Below are the code and all the weights of a small trained network. Each question names an input and a class and asks about switching units off, where a switched-off unit gives its printed mean instead of its output.

import numpy as np


def w(rows, s, z=0):
    codes = np.array(rows[::2]) - 128.0
    scale = np.full(codes.shape[1], s)
    scale[-1] = z or s
    return codes * scale


def norm(h):
    return h / np.sqrt((h * h).mean(-1, keepdims=True) + 1e-5)


def f(y):
    return y / 2 * (1 + np.tanh(0.7978845608 * (y + 0.044715 * y**3)))


def log_softmax(a):
    a = a - a.max(-1, keepdims=True)
    return a - np.log(np.exp(a).sum(-1, keepdims=True))


def net(x, mask):
    res = np.array(x, float).reshape(1, 3) / 4 @ E
    u = 0
    for l in range(2):
        y = f(norm(res) @ A[l][:, :-1].T + A[l][:, -1])
        res = res + np.where(mask[u : u + 12], y, B[l][:, -1]) @ B[l][:, :-1]
        u += 12
    return log_softmax(norm(res)[-1] @ U[:, :-1].T + U[:, -1])


A, B = {}, {}
E = w([
[120,131,96,86,252],'x0',
[156,98,28,159,148],'x1',
[87,37,114,43,137],'x2',
],0.011)
A[0] = w([
[95,98,233,57,110,169],'0.n0',
[117,135,163,82,205,68],'0.n1',
[119,157,251,91,183,79],'0.n2',
[164,239,92,205,192,31],'0.n3',
[130,100,118,130,54,29],'0.n4',
[122,70,39,96,149,228],'0.n5',
[123,94,109,151,42,27],'0.n6',
[152,139,168,118,108,96],'0.n7',
[145,178,68,169,228,254],'0.n8',
[123,110,134,143,142,103],'0.n9',
[114,151,249,131,89,112],'0.n10',
[161,140,99,158,65,63],'0.n11',
],0.019,0.0056)
B[0] = w([
[187,90,205,125,91,219],'0.n0',
[69,141,80,138,174,178],'0.n1',
[176,96,70,171,23,198],'0.n2',
[189,133,252,127,181,216],'0.n3',
[144,184,118,162,158,162],'0.n4',
[143,75,63,51,176,227],'0.n5',
[150,196,113,169,167,175],'0.n6',
[110,141,123,128,110,146],'0.n7',
[225,198,106,144,149,249],'0.n8',
[125,118,125,134,126,125],'0.n9',
[52,187,146,98,118,213],'0.n10',
[73,147,127,95,155,168],'0.n11',
],0.041,0.015)
A[1] = w([
[108,76,168,185,94,47],'1.n0',
[120,23,107,135,84,95],'1.n1',
[117,114,33,186,200,47],'1.n2',
[42,129,158,160,199,56],'1.n3',
[181,73,82,107,174,52],'1.n4',
[107,47,122,72,128,95],'1.n5',
[179,35,114,105,190,127],'1.n6',
[174,80,227,158,186,3],'1.n7',
[57,53,159,145,5,75],'1.n8',
[136,133,82,149,184,66],'1.n9',
[109,92,150,163,128,78],'1.n10',
[83,112,95,94,212,27],'1.n11',
],0.021,0.0058)
B[1] = w([
[124,164,99,108,66,144],'1.n0',
[85,123,201,149,127,166],'1.n1',
[133,97,69,95,162,198],'1.n2',
[81,145,117,130,104,150],'1.n3',
[69,133,115,147,110,233],'1.n4',
[131,132,177,186,138,166],'1.n5',
[84,112,131,192,130,249],'1.n6',
[174,91,141,152,96,192],'1.n7',
[134,72,79,3,131,204],'1.n8',
[137,112,83,98,101,187],'1.n9',
[120,170,103,150,93,119],'1.n10',
[175,168,74,114,97,181],'1.n11',
],0.052,0.011)
U = w([
[5,211,183,127,136,14],'0',
[11,32,162,181,118,3],'1',
[103,109,6,129,179,171],'2',
[103,83,144,22,41,126],'3',
[214,132,193,141,147,208],'4',
],0.019,0.0028)

Each question gives the input, the list of numbers given to net, and the class t.
The units are the neurons (one row each of A and B). Each row of codes is followed by its name. A weight is (code - 128) times the scale printed after its matrix; where a second scale follows, it is the last column's (A, B and U).
mask holds one flag per neuron, layer by layer. A switched-off neuron (its flag False) gives its mean, the last column of its row in B, instead of its output. The means were averaged over made-up inputs and are rounded, as every weight is.
A unit's drop is (log p(t) with every unit on - log p(t) with that unit switched off) / (log p(t) with every unit on - log p(t) with every unit switched off).
The circuit of an input: a set's keep is (log p(t) with only the set's units on - log p(t) with every unit switched off) / (log p(t) with every unit on - log p(t) with every unit switched off). Starting from the 12 units with the biggest drops (on a tie, the unit counted first), units are removed one at a time, each time the one whose removal leaves the highest keep (on an exact tie, the one counted first), for as long as the keep stays at least 0.8.
circuit, biggest first: the units of the circuit, biggest drop first
unit that matters most: the unit with the biggest drop
k most important neurons: the k neurons with the biggest drops, biggest first
k most important neurons of layer l: the k neurons of layer l with the biggest drops, biggest first
drop of u: that unit's drop, to one decimal
input [4,-6,6], class 3: 4 most important neurons of layer 0 => [0.n2; 0.n0; 0.n8; 0.n3]
input [-8,7,-4], class 0: unit that matters most => 0.n5
input [-5,0,7], class 1: circuit, biggest first => [0.n8; 1.n6]
input [-6,-5,2], class 3: 4 most important neurons => [0.n0; 0.n8; 0.n3; 1.n8]
input [-6,-5,1], class 3: 2 most important neurons of layer 1 => [1.n8; 1.n6]
input [-5,-4,0], class 0: 2 most important neurons => [0.n10; 0.n6]
input [-3,-1,7], class 1: 2 most important neurons => [0.n8; 0.n3]
input [-5,-6,-1], class 3: 2 most important neurons => [0.n8; 1.n8]
input [6,4,-2], class 4: 2 most important neurons of layer 0 => [0.n3; 0.n8]
input [3,4,-1], class 4: 2 most important neurons => [0.n3; 0.n8]
input [-3,-7,-8], class 3: 2 most important neurons of layer 0 => [0.n8; 0.n2]
input [-1,6,-2], class 4: 2 most important neurons of layer 0 => [0.n3; 0.n1]
input [5,-2,4], class 1: 2 most important neurons of layer 0 => [0.n0; 0.n6]
input [8,8,-6], class 4: circuit, biggest first => [0.n3]
input [-2,-3,5], class 3: 3 most important neurons => [0.n8; 0.n3; 1.n8]
input [6,-5,4], class 1: drop of 0.n1 => 0.1
input [-4,-5,-3], class 3: drop of 0.n8 => 0.4
input [-8,-1,-5], class 0: drop of 1.n3 => 0.0
